Below are the code and all the weights of a small trained network. Each question names an input and a target symbol and asks about switching units off, where a switched-off unit gives its printed mean instead of its output.

import numpy as np


def w(rows, s, z=0):
    codes = np.array(rows[::2]) - 128.0
    scale = np.full(codes.shape[1], s)
    scale[-1] = z or s
    return codes * scale


def norm(h):
    return h / np.sqrt((h * h).mean(-1, keepdims=True) + 1e-5)


def f(y):
    return np.maximum(y, 0)


def softmax(a):
    e = np.exp(a - a.max(-1, keepdims=True))
    return e / e.sum(-1, keepdims=True)


def log_softmax(a):
    a = a - a.max(-1, keepdims=True)
    return a - np.log(np.exp(a).sum(-1, keepdims=True))


def net(x, mask):
    ids = ['ΘΣαβγδζηλμτψω'.index(c) for c in x.split()]
    T = len(ids)
    res = E[ids] + P[:T]
    u = 0
    for l in range(2):
        r = norm(res)
        for j in range(2):
            rows = slice(4 * j, 4 * j + 4)
            q, k, v = (r @ M[l][rows].T for M in (Q, K, V))
            z = softmax(np.where(np.tri(T) > 0, q @ k.T / 4**0.5, -1e9)) @ v
            o = O[l][rows]
            res = res + np.where(mask[u + j], z, o[:, -1]) @ o[:, :-1]
        u += 2
        y = f(norm(res) @ A[l][:, :-1].T + A[l][:, -1])
        res = res + np.where(mask[u : u + 4], y, B[l][:, -1]) @ B[l][:, :-1]
        u += 4
    return log_softmax(norm(res)[-1] @ U[:, :-1].T + U[:, -1])


Q, K, V, O, A, B = {}, {}, {}, {}, {}, {}
E = w([
[181,136,11,131,197,70,75],'Θ',
[44,174,123,161,111,176,160],'Σ',
[113,64,184,202,160,82,161],'α',
[110,103,153,110,250,146,74],'β',
[107,76,99,102,152,255,97],'γ',
[66,164,114,165,190,103,162],'δ',
[238,45,112,147,112,147,57],'ζ',
[153,173,37,99,126,124,117],'η',
[128,201,134,173,110,112,28],'λ',
[85,53,200,167,59,126,56],'μ',
[168,135,109,136,103,159,174],'τ',
[128,116,96,126,67,36,141],'ψ',
[178,54,88,101,213,143,184],'ω',
],0.026)
P = w([
[185,200,172,2,153,78,95],'0',
[99,107,92,193,93,139,112],'1',
[95,104,88,184,95,135,107],'2',
[102,106,95,193,99,145,109],'3',
[106,106,89,193,93,144,103],'4',
[104,101,99,181,93,138,102],'5',
[112,113,92,196,110,140,107],'6',
[102,99,95,193,104,139,106],'7',
[110,112,106,181,105,148,103],'8',
[105,104,93,179,99,137,105],'9',
[108,107,92,191,104,136,104],'10',
[109,104,91,186,101,142,106],'11',
],0.0086)
Q[0] = w([
[131,107,125,154,91,146,132],'L0H1',
[138,113,137,138,151,176,157],'L0H1',
[153,120,125,104,90,128,176],'L0H1',
[161,163,83,139,143,111,174],'L0H1',
[154,196,229,2,120,105,163],'L0H2',
[154,138,109,128,132,120,119],'L0H2',
[155,159,151,49,140,133,138],'L0H2',
[131,84,77,187,137,123,119],'L0H2',
],0.071)
K[0] = w([
[143,146,140,73,113,107,120],'L0H1',
[158,125,130,100,155,150,153],'L0H1',
[144,101,114,140,89,146,160],'L0H1',
[129,125,51,158,144,148,147],'L0H1',
[71,64,60,254,135,148,110],'L0H2',
[125,105,125,145,141,129,123],'L0H2',
[103,94,79,179,138,139,94],'L0H2',
[147,146,146,77,105,103,146],'L0H2',
],0.066)
V[0] = w([
[172,127,156,176,113,139,167],'L0H1',
[102,110,107,189,140,127,122],'L0H1',
[101,134,98,184,120,106,138],'L0H1',
[89,107,114,36,100,120,130],'L0H1',
[48,210,151,248,171,123,138],'L0H2',
[85,104,62,100,33,178,113],'L0H2',
[164,191,231,235,105,147,89],'L0H2',
[155,124,62,230,165,199,77],'L0H2',
],0.013)
O[0] = w([
[154,124,162,99,122,144,161,91],'L0H1',
[121,120,116,85,117,108,102,177],'L0H1',
[107,127,137,83,98,95,126,165],'L0H1',
[125,107,103,165,110,137,132,86],'L0H1',
[173,255,181,146,147,171,146,65],'L0H2',
[185,82,159,118,124,181,108,3],'L0H2',
[151,173,142,23,217,116,98,101],'L0H2',
[142,128,92,216,154,132,89,40],'L0H2',
],0.014,0.0057)
A[0] = w([
[183,146,72,124,110,109,179,168],'L0N1',
[155,171,5,94,60,187,103,36],'L0N2',
[61,162,105,126,126,192,102,254],'L0N3',
[229,140,148,142,80,6,108,88],'L0N4',
],0.023,0.0059)
B[0] = w([
[178,159,120,85,105,129,164,181],'L0N1',
[174,95,247,162,148,74,124,174],'L0N2',
[191,202,192,139,146,143,167,255],'L0N3',
[130,159,62,205,129,199,131,174],'L0N4',
],0.016,0.0098)
Q[1] = w([
[71,160,128,150,86,87,173],'L1H1',
[166,171,111,92,191,156,68],'L1H1',
[125,162,168,4,125,177,83],'L1H1',
[81,36,116,118,142,167,81],'L1H1',
[109,146,138,192,198,116,195],'L1H2',
[113,160,137,61,87,173,72],'L1H2',
[205,165,101,110,113,47,92],'L1H2',
[107,119,98,104,130,201,74],'L1H2',
],0.03)
K[1] = w([
[153,124,100,142,168,92,196],'L1H1',
[36,50,224,98,81,123,62],'L1H1',
[26,93,138,123,23,96,117],'L1H1',
[211,111,153,151,3,180,163],'L1H1',
[92,181,123,190,210,147,189],'L1H2',
[123,124,151,149,14,153,44],'L1H2',
[204,194,105,81,166,118,53],'L1H2',
[77,52,148,159,94,136,65],'L1H2',
],0.025)
V[1] = w([
[240,163,130,201,121,57,186],'L1H1',
[146,92,122,38,87,167,81],'L1H1',
[108,49,81,154,74,1,1],'L1H1',
[150,177,236,115,130,29,68],'L1H1',
[131,91,105,215,78,116,134],'L1H2',
[169,127,71,143,68,98,112],'L1H2',
[142,177,48,98,81,85,100],'L1H2',
[174,108,134,111,118,139,124],'L1H2',
],0.0097)
O[1] = w([
[78,114,156,62,163,139,91,254],'L1H1',
[159,150,144,140,137,100,183,82],'L1H1',
[168,252,178,119,99,104,109,121],'L1H1',
[60,65,175,165,73,70,95,244],'L1H1',
[144,201,135,70,169,143,116,138],'L1H2',
[120,149,115,90,120,152,118,118],'L1H2',
[114,118,90,112,103,152,121,101],'L1H2',
[122,128,149,110,104,136,132,128],'L1H2',
],0.011,0.0038)
A[1] = w([
[163,172,142,209,206,122,242,2],'L1N1',
[72,143,15,148,83,214,151,5],'L1N2',
[34,93,166,120,97,195,203,69],'L1N3',
[150,138,150,11,72,179,149,28],'L1N4',
],0.012,0.0087)
B[1] = w([
[171,106,20,114,192,109,136,251],'L1N1',
[36,108,119,77,161,248,96,195],'L1N2',
[106,128,183,121,100,160,201,253],'L1N3',
[165,186,118,84,130,151,37,191],'L1N4',
],0.013,0.0038)
U = w([
[165,140,40,126,162,74,64,147],'Θ',
[121,206,114,202,144,159,213,191],'Σ',
[80,61,119,219,164,76,177,32],'α',
[97,115,148,100,252,132,48,69],'β',
[168,106,194,134,174,240,120,103],'γ',
[30,170,132,63,157,80,153,88],'δ',
[189,73,92,180,113,191,71,153],'ζ',
[200,139,158,148,103,51,153,175],'η',
[116,229,124,154,109,157,26,94],'λ',
[85,80,202,120,68,144,67,227],'μ',
[170,160,138,48,54,175,160,7],'τ',
[96,150,39,160,52,158,164,193],'ψ',
[135,47,84,48,171,144,170,177],'ω',
],0.013,0.0019)

Each question gives the input, a string of symbols that net reads in full, and the target symbol t.
The units are the heads (4 rows each of Q, K, V and O) and the neurons (one row each of A and B). Each row of codes is followed by its name. A weight is (code - 128) times the scale printed after its matrix; where a second scale follows, it is the last column's (O, A, B and U).
mask holds one flag per unit, layer by layer, with each layer's heads first. A switched-off unit (its flag False) gives its mean, the last column of its rows in O or B, instead of its output. The means were averaged over made-up inputs and are rounded, as every weight is.
A unit's drop is (log p(t) with every unit on - log p(t) with that unit switched off) / (log p(t) with every unit on - log p(t) with every unit switched off).
The circuit of an input: a set's keep is (log p(t) with only the set's units on - log p(t) with every unit switched off) / (log p(t) with every unit on - log p(t) with every unit switched off). Starting from all 12 units, units are removed one at a time, each time the one whose removal leaves the highest keep (on an exact tie, the one counted first), for as long as the keep stays at least 0.8.
circuit, biggest first: the units of the circuit, biggest drop first
heads that matter: for each layer, one digit per head in row order, 1 if its drop is at least 0.15 and else 0, layers parted by /
input η μ ζ δ μ γ γ ζ, target μ: heads that matter : 01 / 10
input γ ψ Σ Θ ψ η ψ τ ω, target ζ: heads that matter : 01 / 00
input μ λ μ μ ζ α ω τ ζ ζ, target η: circuit, biggest first : [L0H2; L1H1]
input γ τ μ ζ λ ω τ Σ Σ λ β, target ζ: heads that matter : 01 / 00
input Θ ζ η ω Θ τ Θ Θ ω μ ζ η, target λ: circuit, biggest first : [L1H1; L0H2]
input ψ ζ τ γ η δ β Θ, target τ: heads that matter : 01 / 10
input Σ ω Σ μ η Θ μ ψ Σ τ, target γ: circuit, biggest first : [L0H2]
input μ Σ Θ, target η: circuit, biggest first : [L1H1; L0H2; L0N2]
input α ω β Σ μ δ, target δ: circuit, biggest first : [L0H2; L1H1]
input μ ζ ψ λ, target η: heads that matter : 01 / 11
input τ μ ψ Σ η α μ Σ η, target η: heads that matter : 00 / 00
input δ μ ζ μ α Σ δ ω ψ, target Σ: heads that matter : 01 / 00
input ζ μ ψ ζ α ω ω μ μ λ ω, target Θ: circuit, biggest first : [L0H2; L1H1]
input ψ ζ β α ζ μ, target τ: heads that matter : 01 / 11
input τ γ γ Σ γ μ λ ω ω Θ λ Σ, target ω: heads that matter : 11 / 10
input γ ζ ζ ψ Σ μ μ τ ω λ, target ζ: circuit, biggest first : [L0H2]
input η τ δ Σ λ μ ψ ζ Σ β δ, target μ: circuit, biggest first : [L0N2; L0H2; L1H1]
input λ Σ λ μ β η ψ ω γ μ, target β: heads that matter : 01 / 00
input μ γ τ, target η: circuit, biggest first : [L1H1; L0H2]
input λ δ η λ ψ α ζ β λ, target β: heads that matter : 01 / 10
input α λ γ, target δ: circuit, biggest first : [L0H2]
input μ α β ψ η ω ζ ζ, target η: circuit, biggest first : [L1H1; L0H2; L0N3]
